Below are the code and all the weights of a small trained network. Each question names an input and a class and asks about switching units off, where a switched-off unit gives its printed mean instead of its output.

import numpy as np


def w(rows, s, z=0):
    codes = np.array(rows[::2]) - 128.0
    scale = np.full(codes.shape[1], s)
    scale[-1] = z or s
    return codes * scale


def norm(h):
    return h / np.sqrt((h * h).mean(-1, keepdims=True) + 1e-5)


def f(y):
    return np.maximum(y, 0)


def log_softmax(a):
    a = a - a.max(-1, keepdims=True)
    return a - np.log(np.exp(a).sum(-1, keepdims=True))


def net(x, mask):
    res = np.array(x, float).reshape(1, 4) / 4 @ E
    u = 0
    for l in range(2):
        y = f(norm(res) @ A[l][:, :-1].T + A[l][:, -1])
        res = res + np.where(mask[u : u + 5], y, B[l][:, -1]) @ B[l][:, :-1]
        u += 5
    return log_softmax(norm(res)[-1] @ U[:, :-1].T + U[:, -1])


A, B = {}, {}
E = w([
[111,113,179,155,160,152,138,248,94],'x0',
[141,123,54,103,106,143,130,100,44],'x1',
[63,146,187,44,71,2,132,176,104],'x2',
[84,71,75,147,87,118,184,117,142],'x3',
],0.0077)
A[0] = w([
[134,98,56,157,84,136,128,68,34,126],'0.n0',
[214,216,93,111,139,205,58,7,40,1],'0.n1',
[146,198,224,143,170,134,96,207,56,78],'0.n2',
[78,72,29,108,91,66,148,148,63,103],'0.n3',
[89,137,97,126,136,157,184,244,2,108],'0.n4',
],0.0087,0.0042)
B[0] = w([
[75,117,111,66,152,131,129,175,127,218],'0.n0',
[216,181,130,152,252,109,70,111,79,231],'0.n1',
[138,107,129,23,112,123,118,203,175,254],'0.n2',
[101,107,128,168,101,114,192,111,77,214],'0.n3',
[135,79,149,192,113,119,91,105,83,247],'0.n4',
],0.014,0.0077)
A[1] = w([
[214,80,69,178,128,230,186,141,107,145],'1.n0',
[80,185,227,129,119,7,118,83,159,6],'1.n1',
[43,207,65,91,172,97,216,189,143,75],'1.n2',
[189,49,95,213,146,254,124,185,192,111],'1.n3',
[136,191,206,196,191,214,189,141,237,85],'1.n4',
],0.012,0.0024)
B[1] = w([
[117,193,149,52,103,45,169,188,127,225],'1.n0',
[95,250,207,161,103,167,125,88,161,213],'1.n1',
[125,106,86,92,133,198,120,69,132,195],'1.n2',
[156,97,118,211,132,186,87,59,169,254],'1.n3',
[139,120,42,109,72,104,183,163,125,205],'1.n4',
],0.016,0.007)
U = w([
[76,213,204,117,93,149,137,71,147,162],'0',
[150,34,191,172,123,178,56,151,156,92],'1',
[71,107,78,41,150,154,170,64,81,99],'2',
[174,114,65,164,90,163,150,108,190,135],'3',
[62,62,157,174,79,84,172,133,46,160],'4',
[198,174,119,103,244,108,82,129,96,179],'5',
[115,116,165,126,162,101,151,125,143,2],'6',
[129,144,201,6,97,75,107,235,169,127],'7',
],0.014,0.0062)

Each question gives the input, the list of numbers given to net, and the class t.
The units are the neurons (one row each of A and B). Each row of codes is followed by its name. A weight is (code - 128) times the scale printed after its matrix; where a second scale follows, it is the last column's (A, B and U).
mask holds one flag per neuron, layer by layer. A switched-off neuron (its flag False) gives its mean, the last column of its row in B, instead of its output. The means were averaged over made-up inputs and are rounded, as every weight is.
A unit's drop is (log p(t) with every unit on - log p(t) with that unit switched off) / (log p(t) with every unit on - log p(t) with every unit switched off).
The circuit of an input: a set's keep is (log p(t) with only the set's units on - log p(t) with every unit switched off) / (log p(t) with every unit on - log p(t) with every unit switched off). Starting from all 10 units, units are removed one at a time, each time the one whose removal leaves the highest keep (on an exact tie, the one counted first), for as long as the keep stays at least 0.8.
units of the circuit, in order: the units of the circuit, biggest drop first
most important unit: the unit with the biggest drop
top k neurons: the k neurons with the biggest drops, biggest first
top k neurons in layer l: the k neurons of layer l with the biggest drops, biggest first
drop of u: that unit's drop, to one decimal
input [-6,5,6,-3], class 0: units of the circuit, in order -> (1.n1)
input [0,6,5,5], class 4: top 3 neurons -> (0.n4, 0.n3, 0.n2)
input [-4,-6,-4,-4], class 3: top 4 neurons -> (1.n4, 0.n4, 0.n0, 1.n3)
input [-5,-1,-8,4], class 5: top 2 neurons -> (0.n1, 1.n0)
input [4,-8,-8,-4], class 3: top 2 neurons -> (1.n3, 1.n4)
input [-4,6,8,0], class 4: top 4 neurons -> (0.n3, 0.n2, 0.n1, 1.n3)
input [6,4,-7,8], class 4: top 2 neurons -> (1.n0, 0.n4)
input [-3,7,6,2], class 4: top 2 neurons in layer 0 -> (0.n3, 0.n2)
input [4,8,6,-5], class 4: top 2 neurons -> (0.n4, 0.n3)
input [2,3,-4,7], class 4: top 3 neurons -> (0.n2, 0.n3, 0.n4)
input [-2,0,8,-6], class 0: top 2 neurons in layer 1 -> (1.n1, 1.n0)
input [8,3,-4,-5], class 1: top 2 neurons -> (1.n3, 0.n4)
input [4,-2,-3,-7], class 7: top 2 neurons -> (0.n2, 0.n4)
input [4,-8,-8,0], class 3: most important unit -> 1.n3
input [8,8,3,-1], class 4: top 2 neurons -> (0.n4, 0.n3)
input [-8,-3,-3,6], class 2: top 2 neurons in layer 1 -> (1.n3, 1.n1)
input [-2,-4,-3,-3], class 3: top 4 neurons in layer 0 -> (0.n4, 0.n0, 0.n3, 0.n2)
input [7,-8,-5,1], class 3: top 2 neurons in layer 1 -> (1.n4, 1.n3)
input [-4,7,-4,1], class 5: drop of 0.n1 -> 2.6
input [-4,8,-4,3], class 5: drop of 0.n1 -> 2.1
input [1,6,4,0], class 4: most important unit -> 0.n4
input [4,-6,-6,-5], class 3: drop of 1.n3 -> 0.3
